Below is a small trained network, with its code and all its weights. Each question gives an input and a target symbol and asks what happens when units are switched off, that is, made to give their printed mean instead of their output.

import numpy as np


def w(rows, s, z=0):
    codes = np.array(rows[::2]) - 128.0
    scale = np.full(codes.shape[1], s)
    scale[-1] = z or s
    return codes * scale


def norm(h):
    return h / np.sqrt((h * h).mean(-1, keepdims=True) + 1e-5)


def f(y):
    return np.maximum(y, 0)


def softmax(a):
    e = np.exp(a - a.max(-1, keepdims=True))
    return e / e.sum(-1, keepdims=True)


def log_softmax(a):
    a = a - a.max(-1, keepdims=True)
    return a - np.log(np.exp(a).sum(-1, keepdims=True))


def net(x, mask):
    ids = ['βδεηλμξστφω'.index(c) for c in x.split()]
    T = len(ids)
    res = E[ids] + P[:T]
    u = 0
    for l in range(2):
        r = norm(res)
        for j in range(2):
            rows = slice(4 * j, 4 * j + 4)
            q, k, v = (r @ M[l][rows].T for M in (Q, K, V))
            z = softmax(np.where(np.tri(T) > 0, q @ k.T / 4**0.5, -1e9)) @ v
            o = O[l][rows]
            res = res + np.where(mask[u + j], z, o[:, -1]) @ o[:, :-1]
        u += 2
        y = f(norm(res) @ A[l][:, :-1].T + A[l][:, -1])
        res = res + np.where(mask[u : u + 4], y, B[l][:, -1]) @ B[l][:, :-1]
        u += 4
    return log_softmax(norm(res)[-1] @ U[:, :-1].T + U[:, -1])


Q, K, V, O, A, B = {}, {}, {}, {}, {}, {}
E = w([
[101,110,85,36,146,203,119,137,160,94],'β',
[159,109,82,199,121,77,211,217,83,106],'δ',
[113,158,111,179,76,155,145,163,73,178],'ε',
[176,151,77,161,160,121,29,161,149,89],'η',
[142,108,152,162,116,67,137,117,114,51],'λ',
[121,170,109,108,152,149,146,74,111,134],'μ',
[104,172,3,139,93,144,127,110,149,47],'ξ',
[163,125,121,201,167,175,167,91,176,162],'σ',
[181,166,139,133,105,132,126,154,138,119],'τ',
[44,128,77,152,192,73,121,135,141,168],'φ',
[215,127,81,92,102,119,79,42,139,191],'ω',
],0.028)
P = w([
[182,162,1,150,122,98,144,191,33,73],'0',
[162,161,38,152,135,95,140,176,66,95],'1',
[127,171,63,121,146,80,144,172,104,93],'2',
[123,159,80,125,154,81,135,146,116,97],'3',
[108,153,97,117,167,84,150,114,136,104],'4',
[61,166,135,112,160,79,152,112,143,110],'5',
[67,145,138,113,165,95,153,90,156,103],'6',
],0.0086)
Q[0] = w([
[132,149,127,106,132,119,113,77,151,88],'L0H0',
[135,183,101,196,101,108,118,90,144,114],'L0H0',
[128,157,92,127,131,110,117,140,120,68],'L0H0',
[149,126,143,162,120,104,155,169,113,138],'L0H0',
[147,116,248,113,60,173,124,130,171,165],'L0H1',
[109,174,171,139,68,184,96,171,120,162],'L0H1',
[177,169,156,156,136,124,104,169,122,127],'L0H1',
[106,175,142,84,154,128,88,116,144,126],'L0H1',
],0.014)
K[0] = w([
[136,73,146,86,123,138,91,21,154,125],'L0H0',
[112,153,160,147,174,117,148,46,215,213],'L0H0',
[64,81,152,48,189,133,138,86,138,169],'L0H0',
[149,138,131,149,188,66,178,165,124,147],'L0H0',
[194,177,91,227,1,108,124,198,109,17],'L0H1',
[111,190,171,171,1,170,51,242,55,119],'L0H1',
[194,153,198,118,119,115,124,155,124,149],'L0H1',
[116,224,91,109,137,136,50,138,157,127],'L0H1',
],0.0097)
V[0] = w([
[102,108,102,164,109,123,138,101,232,117],'L0H0',
[91,162,114,193,92,159,108,126,135,146],'L0H0',
[103,115,95,92,56,178,169,106,121,110],'L0H0',
[144,139,135,163,80,76,115,140,88,1],'L0H0',
[120,75,200,97,96,73,138,94,43,145],'L0H1',
[115,118,172,150,139,112,96,72,115,25],'L0H1',
[128,46,97,93,177,105,236,126,64,158],'L0H1',
[165,41,197,143,191,110,145,152,79,90],'L0H1',
],0.0062)
O[0] = w([
[96,208,110,52,194,154,147,128,190,98,137],'L0H0',
[117,157,81,98,139,172,144,89,117,186,145],'L0H0',
[199,93,206,104,24,95,137,185,156,187,118],'L0H0',
[195,203,136,68,115,162,44,151,83,109,109],'L0H0',
[137,130,208,179,114,124,35,141,127,124,1],'L0H1',
[203,134,107,62,157,115,67,118,175,127,81],'L0H1',
[175,20,206,152,149,82,87,124,56,121,165],'L0H1',
[110,93,118,132,126,133,75,106,158,2,21],'L0H1',
],0.0061,0.0055)
A[0] = w([
[203,177,154,10,111,202,114,62,90,177,126],'L0N0',
[188,179,128,159,194,107,113,188,99,135,254],'L0N1',
[135,143,142,68,145,147,151,26,1,156,104],'L0N2',
[157,175,125,123,29,156,149,106,147,150,116],'L0N3',
],0.0079,0.0046)
B[0] = w([
[156,104,151,218,180,66,181,253,186,136,187],'L0N0',
[156,207,157,137,151,195,119,137,111,21,255],'L0N1',
[47,135,84,254,62,94,49,130,255,81,188],'L0N2',
[159,191,124,78,151,131,148,148,104,170,164],'L0N3',
],0.0099,0.0092)
Q[1] = w([
[146,164,110,206,163,138,138,134,171,137],'L1H0',
[109,163,134,89,107,125,125,144,112,139],'L1H0',
[85,139,130,164,184,152,126,115,133,110],'L1H0',
[128,207,97,132,176,167,158,165,155,99],'L1H0',
[128,169,98,192,110,97,155,173,143,75],'L1H1',
[143,253,31,213,143,100,146,204,120,28],'L1H1',
[182,94,143,125,86,119,121,87,147,180],'L1H1',
[120,105,141,103,122,90,104,134,117,161],'L1H1',
],0.017)
K[1] = w([
[95,69,185,168,135,112,121,78,227,177],'L1H0',
[106,165,117,111,143,120,135,152,121,172],'L1H0',
[58,111,210,99,197,151,108,96,144,166],'L1H0',
[106,103,183,81,187,98,146,110,220,194],'L1H0',
[70,60,187,106,126,126,114,91,244,191],'L1H1',
[77,84,202,112,188,89,108,65,252,204],'L1H1',
[235,196,115,142,61,138,115,146,67,118],'L1H1',
[125,168,113,140,87,88,95,191,25,137],'L1H1',
],0.011)
V[1] = w([
[126,174,96,141,54,75,141,83,58,102],'L1H0',
[72,170,119,123,139,52,75,96,100,121],'L1H0',
[159,209,221,119,221,150,92,138,136,140],'L1H0',
[141,119,69,132,120,150,150,171,82,31],'L1H0',
[249,136,111,158,98,172,163,3,154,111],'L1H1',
[234,137,89,27,159,116,66,185,100,202],'L1H1',
[46,144,131,79,108,213,218,93,119,78],'L1H1',
[169,125,102,151,208,78,204,111,19,130],'L1H1',
],0.0069)
O[1] = w([
[123,171,171,131,73,78,119,68,141,141,104],'L1H0',
[65,186,137,101,167,38,104,151,80,128,154],'L1H0',
[144,71,74,153,94,99,179,88,4,108,125],'L1H0',
[120,88,155,69,70,84,130,125,142,189,231],'L1H0',
[152,135,136,198,131,147,177,19,173,98,101],'L1H1',
[2,128,152,101,126,172,160,161,119,58,2],'L1H1',
[171,102,129,60,149,171,164,101,65,148,42],'L1H1',
[36,148,170,118,234,105,128,75,115,155,226],'L1H1',
],0.0091,0.0041)
A[1] = w([
[92,7,153,108,136,205,113,135,95,200,5],'L1N0',
[169,168,80,119,96,99,88,202,154,105,126],'L1N1',
[177,50,91,99,181,116,71,114,136,2,216],'L1N2',
[75,59,205,60,95,152,205,194,173,168,196],'L1N3',
],0.0077,0.0023)
B[1] = w([
[161,51,137,167,119,181,126,188,221,146,137],'L1N0',
[91,2,59,90,58,59,105,48,132,155,254],'L1N1',
[54,39,233,159,98,229,65,71,97,196,207],'L1N2',
[54,23,86,126,83,233,158,206,161,152,150],'L1N3',
],0.0086,0.0074)
U = w([
[101,83,14,77,96,149,106,61,88,92,3],'β',
[184,88,137,151,192,187,159,54,100,164,150],'δ',
[215,194,158,4,127,136,143,147,161,102,201],'ε',
[199,84,110,144,163,124,161,207,50,50,43],'η',
[99,152,164,161,66,200,110,124,57,245,79],'λ',
[121,52,244,99,92,93,156,90,87,103,201],'μ',
[165,122,172,94,149,198,1,102,104,103,194],'ξ',
[228,71,107,147,118,80,70,148,132,193,128],'σ',
[102,118,133,80,220,103,85,152,66,178,160],'τ',
[121,34,164,76,126,202,125,187,140,161,187],'φ',
[96,139,149,197,129,122,107,164,195,81,60],'ω',
],0.0066,0.0036)

Each question gives the input, a string of symbols that net reads in full, and the target symbol t.
The units are the heads (4 rows each of Q, K, V and O) and the neurons (one row each of A and B). Each row of codes is followed by its name. A weight is (code - 128) times the scale printed after its matrix; where a second scale follows, it is the last column's (O, A, B and U).
mask holds one flag per unit, layer by layer, with each layer's heads first. A switched-off unit (its flag False) gives its mean, the last column of its rows in O or B, instead of its output. The means were averaged over made-up inputs and are rounded, as every weight is.
A unit's drop is (log p(t) with every unit on - log p(t) with that unit switched off) / (log p(t) with every unit on - log p(t) with every unit switched off).
The circuit of an input: a set's keep is (log p(t) with only the set's units on - log p(t) with every unit switched off) / (log p(t) with every unit on - log p(t) with every unit switched off). Starting from all 12 units, units are removed one at a time, each time the one whose removal leaves the highest keep (on an exact tie, the one counted first), for as long as the keep stays at least 0.8.
units of the circuit, in order: the units of the circuit, biggest drop first
most important unit: the unit with the biggest drop
top k neurons: the k neurons with the biggest drops, biggest first
top k neurons in layer l: the k neurons of layer l with the biggest drops, biggest first
which heads matter: for each layer, one digit per head in row order, 1 if its drop is at least 0.15 and else 0, layers parted by /
input μ φ μ ε, target σ: which heads matter -> 00 / 01
input η φ σ τ η, target δ: units of the circuit, in order -> (L1H1 L0H0 L0N2)
input δ ε φ μ, target ω: units of the circuit, in order -> (L0N2)
input η β δ, target φ: units of the circuit, in order -> (L1H0 L1H1 L1N3)
input η β ξ, target φ: units of the circuit, in order -> (L1H0 L1H1 L0H0 L0N1)
input μ ε σ η δ, target δ: which heads matter -> 10 / 01
input φ η λ μ φ λ ξ, target τ: which heads matter -> 00 / 11
input η μ λ, target σ: units of the circuit, in order -> (L0N2 L1H1)
input δ μ σ σ η, target δ: units of the circuit, in order -> (L1H1 L0N2 L1H0)
input φ ε λ η δ η τ, target τ: which heads matter -> 00 / 01
input η ξ τ, target ε: which heads matter -> 01 / 00
input σ η ξ, target δ: which heads matter -> 00 / 01
input σ ξ ε, target δ: which heads matter -> 00 / 01
input ω φ η ε δ τ, target τ: which heads matter -> 10 / 01
input β η φ μ ξ, target σ: units of the circuit, in order -> (L1H1 L0N2 L0N1)
input β η τ η η δ, target φ: units of the circuit, in order -> (L1H0 L1H1 L0N1 L1N3)
input τ μ δ η τ δ τ, target ε: which heads matter -> 00 / 00
input ξ δ ξ τ, target η: most important unit -> L0N0
input ε σ η δ β τ, target φ: which heads matter -> 00 / 11
input τ η μ ε φ ε, target τ: units of the circuit, in order -> (L1H1 L1H0)
input ω μ τ η ε, target σ: units of the circuit, in order -> (L0N2 L1H1)
input ω τ η λ φ ξ, target τ: top 2 neurons in layer 0 -> (L0N2 L0N1)
input η μ φ η ξ ω ε, target ω: units of the circuit, in order -> (L1H1 L0N1)
input η ε τ ε η, target β: units of the circuit, in order -> (L0H1 L1H0 L1N1)
input φ τ σ λ, target δ: top neuron -> (L1N1)
input τ δ δ λ ε μ λ, target σ: units of the circuit, in order -> (L1H1 L0N2)
input ε σ μ φ δ, target τ: units of the circuit, in order -> (L1H1 L0N2)
input ξ μ ξ η β η, target φ: top 2 neurons in layer 0 -> (L0N1 L0N2)
